The rows lie along a hidden order. The number after each row says roughly how far along it the row is, from 0 to 20. A new part has a new order.
[ 12.0  10.5 -21.0   7.8   4.1 -62.5  -5.2 -25.2   4.8  18.2  -6.2 -23.0
   5.5  -0.6   6.1   2.3  13.2   4.3  16.3  -5.3 -35.1   5.9   2.7 -22.5
   3.5  -1.5  37.9  77.7  27.7  20.2   7.3   1.8  10.0   8.3  23.5   4.2
  13.9  -5.6 -23.1   6.2   8.7  -1.8 -26.4  16.6 -15.7  10.7   1.5 -12.1
 -60.6 -29.1  11.3  -7.8  44.2  -3.6   6.8  14.7  54.0  -6.5 -39.5   9.3
 -13.6]
8
[ 11.6   8.9 -21.1   5.4   2.9 -61.3  -5.0 -24.2   4.5  18.3  -6.7 -21.2
   6.4   1.0   3.3   2.5  12.9   2.6  14.6  -6.1 -33.9   5.6   1.6 -25.7
   3.6  -2.0  35.8  65.0  31.7  18.9   7.3   1.5   9.5   7.5  20.7   4.7
  12.0  -6.4 -22.9   7.1   8.3  -0.7 -33.5  14.6 -13.1  11.4   1.1 -11.2
 -52.1 -21.9   9.0  -8.4  45.8  -3.0   2.8  12.2  43.9  -7.1 -42.0   8.4
 -13.2]
4
[ 18.9   3.1  18.3   6.9  -8.2   7.4  -3.9   1.9 -12.4  -4.5  14.5 -19.1
  -4.0   7.8  38.2  -0.4  25.1  -2.0 -12.3 -60.6 -11.9   3.0  10.2 -17.7
  -4.3  -6.2 -26.9   9.1  10.2   4.5 -13.8   4.9  -8.0   2.7   6.8  11.7
   7.3  14.3   0.0  10.7   3.8   7.2 -16.6   9.3  -6.0 -12.8   5.4  -3.3
 -33.7 -25.3  12.4 -10.9   8.0 -10.2  17.2  23.3  32.7 -12.3 -32.6  -1.4
  -2.1]
14
[ 14.9  11.5  -2.6   5.4   0.7 -40.2  -5.0 -18.5  -1.5   8.6   1.7 -26.1
   1.1  -0.1  16.6   1.8  17.9   3.6   8.8 -23.8 -30.5   6.7   7.1 -22.9
   0.0  -3.2  12.1  58.8  25.3  15.2  -2.3   1.1   1.5   7.7  21.0   7.9
  10.3   3.1 -14.1   8.2   7.2  -0.3 -26.9  14.2 -16.2   1.4   5.0  -5.7
 -48.5 -24.5  12.9  -8.2  33.2  -6.1   9.8  17.9  43.6 -10.1 -31.7   4.3
  -5.9]
20
[ 12.3   9.4   1.3   5.2  -1.7 -28.1  -5.1 -16.1  -4.2   5.9   3.7 -19.7
   0.2   1.8  24.4   1.1  17.5   2.6   2.7 -34.9 -27.2   6.1   9.6 -22.5
  -0.5  -3.2  -0.1  41.5  23.0  12.4  -6.7   2.3   0.4   5.8  16.7   8.8
  10.5   3.7  -9.4   9.4   5.6   1.7 -22.6  11.8 -11.2  -2.0   4.0  -6.5
 -45.1 -21.3  13.7 -10.3  27.7  -7.4  14.7  15.5  43.5  -8.9 -40.2   2.1
  -8.6]
20
[ 14.5   9.1  10.3   5.9  -2.6 -21.5  -5.0 -13.0  -5.0   1.1   7.1 -21.6
  -1.3   1.5  21.0   1.1  16.7   2.7   2.5 -38.8 -22.3   5.9   9.8 -23.6
  -1.9  -4.4  -6.8  49.5  25.3  10.4 -10.8   2.6  -2.7   5.4  14.9   9.8
  10.4   6.6 -10.1   8.9   4.4   1.7 -21.7   9.8 -12.1  -5.8   5.2  -2.9
 -57.9 -15.9  12.0 -10.9  31.0  -7.3  13.7  16.8  36.7 -10.4 -35.0   1.9
  -5.4]
17
[ 18.8   2.9  -5.1   7.3  -2.9 -24.1  -5.0  -6.1  -5.0   8.7   2.5 -20.7
   1.0   5.4  18.6   0.2  11.7  -0.8  -0.6 -33.5 -22.8   4.5   6.0 -21.8
   0.0  -4.8   9.6  45.0  19.5   9.3  -1.9   3.5   2.5   4.3  13.4   8.2
   9.3   2.1 -12.8   9.4   5.2   3.9 -17.7  11.1  -7.4   0.8   2.8  -8.3
 -34.2 -23.5  13.4  -8.4  24.8  -7.6  12.0  20.6  46.2  -7.6 -41.5   2.7
  -8.9]
17
[ 12.1  12.1 -16.2   5.5   3.6 -59.4  -5.0 -27.2   3.5  17.1  -4.3 -22.9
   4.1   0.0   4.8   2.3  13.8   4.4  15.0 -13.6 -36.1   6.5   4.7 -31.6
   2.4  -2.6  31.5  71.0  28.3  20.8   3.8   0.6   7.7   8.4  23.8   5.3
  10.5  -3.4 -19.7   6.4   9.9  -2.0 -29.8  21.1 -16.7   8.6   3.0  -9.0
 -52.5 -29.9   9.7  -9.1  42.4  -3.7   6.3  13.9  56.6  -7.8 -23.5   7.9
 -13.3]
15
[ 21.2   3.2  -9.6   5.7  -3.3 -35.7  -4.9  -8.7  -3.6   9.1   1.3 -18.8
   1.8   7.2  14.7   0.8  16.0  -1.2  -0.5 -34.9 -23.8   2.0   3.6 -24.5
   1.1  -3.6  16.5  34.0  23.4  11.3   0.1   3.7   3.9   4.0  12.5   9.7
   4.8   1.9 -14.3  10.1   7.3   4.9 -13.4   9.8  -4.4   2.4   2.4  -9.3
 -43.6 -25.7  14.1  -7.3  30.1  -9.2   9.7  16.9  37.6  -6.6 -47.1   3.2
 -10.3]
12
[ 21.2   1.0 -16.8   6.4  -1.4 -34.8  -4.7 -10.5  -1.3  14.0  -3.2 -16.7
   4.1   6.2   8.4   0.5  10.9  -1.2   3.1 -20.7 -22.4   2.4   1.7 -21.3
   2.5  -3.6  27.4  46.8  20.3   7.5   4.2   3.5   6.5   3.1  14.1   5.6
   9.2  -2.4 -16.8  10.3   6.7   3.6 -13.0  12.6  -7.4   6.8   1.1  -9.7
 -36.9 -21.6  10.5  -4.8  31.2  -6.3   5.9  13.9  34.0  -5.3 -28.4   5.0
 -11.6]
0
[ 15.8   7.7  -5.7   6.5  -0.2 -30.0  -4.3 -16.0  -1.1   7.0   1.4 -22.1
   2.0   2.8  15.7   1.3  18.3   1.8   5.6 -25.8 -28.6   5.2   6.6 -26.8
   0.4  -3.2  11.7  54.5  23.6  14.3  -2.7   2.3   3.2   7.2  14.3   8.4
  10.2   1.4 -15.8   8.5   5.9   1.3 -25.3  14.5 -13.0   1.6   3.6  -8.1
 -50.0 -24.4  10.7  -8.2  37.2  -6.0   9.1  17.3  47.3  -8.8 -38.0   4.7
 -10.2]
19
[ 16.0   5.7  11.0   5.9  -3.3 -16.3  -4.5  -8.1  -6.5   2.2   7.6 -20.4
  -1.2   3.0  25.4   0.7  18.1   1.3   0.5 -45.9 -20.2   4.4   9.2 -20.2
  -2.1  -3.9  -9.1  31.4  17.4   9.1  -7.8   2.7  -2.7   5.1  12.1  10.2
   9.4   7.5  -8.7   9.4   4.7   3.2 -21.8  11.3 -10.7  -6.1   4.6  -2.8
 -48.5 -23.7  14.3 -10.7  20.9  -8.4  17.0  21.1  35.0  -9.4 -35.9   0.3
  -5.4]
18
[ 19.5   5.7  -0.3   6.9  -3.4 -20.4  -5.6 -10.8  -5.2   5.8   4.7 -23.5
   0.2   4.3  23.2   0.6  15.7   0.4  -0.4 -41.8 -22.4   4.3   8.0 -24.5
  -0.6  -3.9   3.7  38.3  22.9   9.0  -5.3   3.3  -0.7   4.8  12.8   7.6
   9.7   4.5 -11.6   8.2   5.2   3.2 -21.6  10.5 -10.1  -2.2   4.4  -6.5
 -43.3 -22.5  13.2  -9.2  27.4  -8.2  11.9  19.1  33.8 -10.4 -40.2   1.6
  -8.2]
20

Next part:
[ 83.4   5.6  40.7 -62.8 -13.8  20.1 -99.9  99.9  23.2 -36.1  78.8 -99.9
  31.7  58.4 -28.9  12.6  99.9  46.9   2.4 -16.7]
5
[ 11.6   3.7  11.4 -10.2   4.5  -9.0   3.3 -11.7  -0.4  -8.8  -4.2  16.2
   8.1 -21.9 -16.3   5.5  11.3  -0.8  -5.2   9.3]
9
[ 41.4 -15.2  10.5   0.8 -32.6 -15.1  -1.7  36.6 -18.9   6.5   0.2 -10.7
   6.4  -9.4 -22.9   3.4  15.3  10.4  -3.3  -3.2]
5
[  7.1   4.3   7.3  -1.2   4.5  -5.6   5.6   4.9  26.3 -12.1  10.6 -27.8
  -2.3  19.1   4.8   0.7  13.1  -3.5   0.0   6.8]
11
[ 11.8   3.5   4.5   7.7   4.5  -4.4  13.7 -17.2  21.9  -5.4  11.8  12.6
  -6.2  -7.7  -0.4  -7.2  -8.9  -2.9   0.9   7.2]
16
[ 13.7  20.2  -2.2  11.4  -9.2   1.9 -11.0  -2.0 -11.9 -12.5  14.0  -0.7
   5.0  -7.6  -3.5   0.7  -7.2  -7.2  -2.8   1.1]
10
[ 54.4  -4.6  18.7 -23.2 -18.6   2.6 -66.8  79.1   2.7 -11.9  31.6 -64.9
  14.9  14.2 -20.6   6.4  47.0  21.9  -1.0  -5.0]
6
[ 33.0   4.9   4.7 -29.3   5.2  -2.1  -9.3  18.1   3.9 -22.4  10.2 -26.1
  11.3  -3.2   3.9   9.3  21.5   2.0  11.1  -3.2]
16
[ 11.2   1.8   3.9   9.1  11.7 -20.4   3.9   1.8 -25.5 -23.9   8.5 -12.7
  -3.3  -8.4  -4.2 -14.3 -15.3 -12.5   4.0  -4.0]
19
[10.5  3.0 10.0 -0.4  7.1 -5.6  3.7 -7.5 27.4 -9.0 14.8  5.3 -4.6  0.6
  1.3 -5.6  3.4 -3.5 -0.9  5.8]
15
[-19.6  14.0   8.4  -1.6  -6.6   4.9  45.8   7.1  11.8  -3.1  13.8 -22.1
   5.0   0.0   1.5   1.2  -3.6  -4.8 -10.5 -15.5]
17
[  4.5  23.4 -13.5  26.3 -19.5   1.7  18.8 -25.9  -9.4   2.8   0.8  38.9
   1.7 -21.2  -3.2   6.1 -22.6 -11.3  -5.9   7.7]
6
[ 11.5  26.2  -7.0  18.9 -20.5  10.8 -11.9  -5.6  -1.6  -4.0  14.2  10.0
   7.4 -15.6  -3.8   9.5 -10.1  -6.3  -6.2   5.8]
6
[ 17.6   5.4  10.0  -3.8   8.9   5.2 -16.2 -12.2  23.3 -10.9  27.7  21.0
  -4.6 -11.7  -5.1  -9.4  -1.4  -0.9  -0.8   5.0]
20
[ -5.9  -0.9  -0.8   2.8  -0.9 -24.4  43.5  -0.5  25.2  -2.8 -38.7 -69.2
  -4.3  53.4  20.0  13.7  17.3 -11.8   0.9  12.3]
0
[  9.4 -12.6  16.8   6.2   4.6  -9.9  -2.5 -12.2   2.7  -9.1  -2.3  14.1
   7.8 -24.2 -20.2   5.7  14.7   1.0  -8.8  11.6]
6
[-22.0   3.7   6.7   3.3  -7.5  -4.7  44.6   0.2   5.2   1.4   4.3  17.8
   1.0 -16.4   1.5  -6.8 -18.5  -5.7  -3.6  -6.5]
13
[ 12.9  -2.1   5.2  -1.9  -5.7 -18.5  19.9  -2.5   3.2  10.6   8.5  42.2
 -10.2 -25.1   0.1 -16.0 -25.4   5.2  14.3   9.2]
3
[ 21.2   3.6   4.6  -9.8   4.2  -7.5  -0.8  -6.4  -0.9 -15.0   0.1   1.1
   8.1 -16.5  -3.5   6.3  11.6  -0.4   2.5   4.1]
13
[ 35.3  -9.6   3.9  -1.2 -14.0  -4.1   5.0  27.0  -6.3   2.4   4.0 -14.1
   2.6 -14.1 -12.2   2.5   5.6  -1.1  -2.3   5.9]
10
[ 15.4  -4.4  -8.5  -0.1  13.5  -5.8  25.6  -1.1  14.6   2.6   5.3   1.8
  -4.9 -29.7  13.2   0.7 -12.0 -17.4  -1.6  25.6]
18
[ 20.3  -8.6  -8.0   6.8   0.5  -7.5  34.1   1.1  -2.2   7.0  -2.6   7.2
  -5.3 -29.5   1.1   1.0 -13.7  -3.6  -3.1  18.5]
14
[ 23.0  -0.3  -5.6 -24.7   3.4  -7.4  19.1  -5.6  -6.4 -14.9  -6.9   2.0
   4.9 -14.4   9.6   5.9  -2.3  -8.0  13.2  -2.0]
19
[ 15.2   5.1   7.1   2.3  11.8 -11.4 -13.8  12.6 -23.7 -24.4  11.1 -24.3
  -0.4  -6.0  -5.5 -10.8  -7.4  -8.5   4.0  -4.8]
18
[ 20.6  -4.7  -4.8 -23.4   1.8  -5.7  17.3 -23.7  -8.8 -13.9  -8.1   0.7
   4.4 -15.9   9.8   6.4   2.0  -5.0  13.8  -3.9]
19
[  3.3  -1.4   2.9   0.4   2.3 -13.1 -10.4   0.0  24.6  -5.8 -12.6 -36.5
  -3.4  27.1   7.5   5.2  11.2  -7.0   0.9   8.6]
7
[  9.2   1.3   3.5   8.8   5.5  -2.5  15.5 -30.3  23.0  -4.7  13.6  45.5
  -8.9 -22.2  -2.4 -11.4 -19.8  -7.7  -1.5   8.7]
19
[-27.0  12.8  11.3  -3.1  -5.9  13.3  41.6  19.2  13.8 -11.2  16.9 -35.6
  11.7   1.5   2.7   7.0   6.6  -3.0 -15.6 -20.7]
19
[ 12.1   4.0   6.0   3.3  12.5 -10.9   3.9   9.6 -24.5 -25.6  11.5 -23.6
  -1.2  -4.3  -6.5 -12.1  -7.3  -9.8   4.4  -5.0]
18
[ 10.9  14.1  -4.6  16.1  -5.0  -4.9   4.0  -0.3 -18.4 -10.0   9.2   5.5
  -4.6 -15.4  -2.8  -4.1 -15.5 -13.6  -1.2  -0.5]
12
[ 22.3   1.2  -4.2 -21.8   2.3  -5.2  17.4  -8.7  -4.4 -13.6  -5.9   6.3
   3.1 -15.8   8.4   7.0   0.1  -7.5  12.1  -2.3]
18
[  2.2  -0.3  -2.0   3.1  -0.1 -23.6  45.5  -1.7  20.7  -4.5 -34.7 -59.6
  -4.6  45.2  17.5  12.0  14.4 -10.7   1.2   8.8]
0
[-16.8   9.9   9.7   0.9  -7.6   5.6  44.0  15.8   9.0  -4.9  10.9 -18.0
   6.7  -7.2   3.1   1.2   3.3  -2.6  -8.5 -13.6]
16
[ 14.5   4.7  11.9  -1.7   5.7  -8.9  -4.0  -4.5   4.1 -14.3   4.2   1.6
  10.4 -16.8 -14.2   6.6  17.4   1.2  -4.3   8.3]
9
[  5.4   2.5   3.7  -0.2   6.1 -10.5  30.4  -3.9  22.3  -5.3  -5.3 -20.6
  -4.9  21.8   4.9   2.3   9.4  -6.4   0.9   9.9]
10
[ -1.5  -3.3 -10.6  20.2   2.4 -10.0  48.1 -41.1  10.3   2.4  -6.8  53.4
 -13.0 -20.2   1.0  -8.9 -24.1 -11.8  -0.9  10.8]
16
[-15.2  -5.2  -5.1  15.6  -1.7 -27.3  75.3 -24.4  13.1   7.5 -46.4 -24.8
  -8.9  30.9  16.8   9.3  -4.5 -18.6   0.0  12.7]
2
[ 40.0 -16.1   7.3   8.4 -32.4 -13.4  26.3  22.1 -29.4  12.2  -8.6   3.9
   2.6 -18.6 -20.8   0.1   5.4   3.5  -3.1  -3.8]
4
[ 10.3  -6.7   5.6  11.9  18.2 -32.6  38.6  -8.4 -45.7 -24.2   2.1  -7.8
  -8.9  -7.3  -3.7 -20.7 -25.0 -18.3   8.0  -5.7]
20
[ 13.5   2.3  10.3   4.0  -5.0 -10.8   6.9 -14.3   0.2 -10.0  -9.6  11.5
   5.2 -25.2  -9.2   4.7  11.4  -1.6  -4.7   9.8]
9
[ 11.3   5.8   1.1  15.2   5.0 -15.3  18.8  -9.8 -25.8   2.5   0.1   4.3
  -3.2 -18.3  -2.8  -9.8 -20.8 -14.7   2.0  -1.3]
16
[ 12.9   2.7   6.3   8.8  12.5 -15.5   5.8  -9.9 -32.1 -24.6   3.1 -13.8
  -1.3  -8.0  -6.0 -14.9 -15.3 -11.2   5.4  -4.2]
19
[ 17.5  11.3   2.9   7.0   4.1  -6.9  -8.7   3.1 -15.1 -19.4  10.6  -9.1
   1.1  -9.0  -5.0  -6.2   1.4  -7.0   1.5  -0.7]
14
[10.6  2.3  5.8  0.0  7.1 -4.1 11.4 -9.0 26.1 -7.2 10.7  0.3 -5.0  4.5
  4.2 -2.8  1.9 -3.9  0.1  6.2]
14
[ 23.2   7.4  15.3 -14.5  11.8   0.8 -42.8  16.1  37.9 -18.5  38.8 -20.2
   2.3   5.5  -3.4  -5.8  19.6   3.5   0.6   3.6]
18
[ 19.5   4.6   9.4 -14.8   5.2  -3.7 -12.4   2.0   1.9  -9.1  10.1  -3.7
   9.5  -7.6 -10.3   6.0  20.9   1.3   1.8   2.3]
12
[ 15.8   9.5  28.2   1.6   7.8  -4.1 -50.1  15.1  14.3 -18.7  22.1 -14.4
  16.3  -7.7 -26.8   8.4  42.9  13.4 -13.2  11.9]
3
